Below are the code and all the weights of a small trained network. Each question names an input and a class and asks about switching units off, where a switched-off unit gives its printed mean instead of its output.

import numpy as np


def w(rows, s, z=0):
    codes = np.array(rows[::2]) - 128.0
    scale = np.full(codes.shape[1], s)
    scale[-1] = z or s
    return codes * scale


def norm(h):
    return h / np.sqrt((h * h).mean(-1, keepdims=True) + 1e-5)


def f(y):
    return np.maximum(y, 0)


def log_softmax(a):
    a = a - a.max(-1, keepdims=True)
    return a - np.log(np.exp(a).sum(-1, keepdims=True))


def net(x, mask):
    res = np.array(x, float).reshape(1, 6) / 4 @ E
    u = 0
    for l in range(2):
        y = f(norm(res) @ A[l][:, :-1].T + A[l][:, -1])
        res = res + np.where(mask[u : u + 3], y, B[l][:, -1]) @ B[l][:, :-1]
        u += 3
    return log_softmax(norm(res)[-1] @ U[:, :-1].T + U[:, -1])


A, B = {}, {}
E = w([
[86,89,202,174],'x0',
[159,177,188,230],'x1',
[207,63,193,2],'x2',
[54,36,88,130],'x3',
[114,180,191,81],'x4',
[58,116,176,85],'x5',
],0.0045)
A[0] = w([
[51,54,159,201,6],'L0N0',
[137,227,107,62,158],'L0N1',
[139,116,247,178,30],'L0N2',
],0.013,0.0011)
B[0] = w([
[57,52,89,147,253],'L0N0',
[130,60,95,169,225],'L0N1',
[139,246,63,78,237],'L0N2',
],0.014,0.0056)
A[1] = w([
[171,59,179,51,74],'L1N0',
[186,71,140,78,253],'L1N1',
[7,100,148,112,77],'L1N2',
],0.016,0.0029)
B[1] = w([
[162,173,195,17,186],'L1N0',
[39,180,106,114,215],'L1N1',
[83,64,4,155,255],'L1N2',
],0.014,0.0077)
U = w([
[224,184,112,196,171],'0',
[125,192,162,21,196],'1',
[170,94,233,146,1],'2',
[177,94,240,147,21],'3',
[76,80,8,151,198],'4',
],0.012,0.0054)

Each question gives the input, the list of numbers given to net, and the class t.
The units are the neurons (one row each of A and B). Each row of codes is followed by its name. A weight is (code - 128) times the scale printed after its matrix; where a second scale follows, it is the last column's (A, B and U).
mask holds one flag per neuron, layer by layer. A switched-off neuron (its flag False) gives its mean, the last column of its row in B, instead of its output. The means were averaged over made-up inputs and are rounded, as every weight is.
A unit's drop is (log p(t) with every unit on - log p(t) with that unit switched off) / (log p(t) with every unit on - log p(t) with every unit switched off).
The circuit of an input: a set's keep is (log p(t) with only the set's units on - log p(t) with every unit switched off) / (log p(t) with every unit on - log p(t) with every unit switched off). Starting from all 6 units, units are removed one at a time, each time the one whose removal leaves the highest keep (on an exact tie, the one counted first), for as long as the keep stays at least 0.8.
circuit, biggest first: the units of the circuit, biggest drop first
most important unit: the unit with the biggest drop
k most important neurons: the k neurons with the biggest drops, biggest first
top k neurons in layer l: the k neurons of layer l with the biggest drops, biggest first
drop of u: that unit's drop, to one decimal
input [-5,2,4,-8,4,0], class 1: circuit, biggest first	L1N2
input [1,-3,-3,-5,-6,-7], class 0: 2 most important neurons	L1N2, L0N0
input [3,6,-7,-5,0,6], class 0: 2 most important neurons	L0N2, L1N2
input [8,8,-3,-4,-4,4], class 0: 3 most important neurons	L0N2, L1N2, L0N1
input [2,-5,2,1,-2,-4], class 1: 2 most important neurons	L0N0, L0N2
input [-2,-1,8,1,5,6], class 1: 2 most important neurons	L1N0, L0N0
input [3,6,-2,-1,2,1], class 1: top 2 neurons in layer 0	L0N2, L0N1
input [8,3,-3,-7,-7,-7], class 0: circuit, biggest first	L1N2, L1N1
input [3,8,-1,-1,-1,3], class 1: 3 most important neurons	L0N2, L1N2, L0N1
input [-4,-2,-4,-8,2,-5], class 0: 3 most important neurons	L1N2, L0N0, L1N1
input [-1,6,6,3,-4,-6], class 0: circuit, biggest first	L0N0, L1N2
input [-5,-1,2,-4,6,8], class 1: 3 most important neurons	L0N0, L1N0, L1N2
input [1,-1,-3,-7,2,2], class 0: 4 most important neurons	L0N0, L1N2, L1N1, L0N2
input [0,5,7,2,-5,-3], class 1: 2 most important neurons	L1N2, L0N0
input [-3,-5,7,2,3,-6], class 1: most important unit	L1N0
input [0,4,3,-4,-7,-8], class 0: 4 most important neurons	L1N2, L0N0, L1N0, L0N1
input [4,-5,7,7,6,-2], class 1: 2 most important neurons	L1N0, L0N0
input [-3,7,1,-8,-6,-8], class 0: drop of L0N0	0.1
input [-7,-5,8,8,-5,-1], class 1: drop of L0N1	0.0
input [-6,6,-2,2,7,5], class 0: most important unit	L0N0
input [0,4,7,-6,-1,6], class 1: drop of L1N2	0.5
input [-1,0,-3,-6,2,-1], class 0: drop of L0N2	-0.1
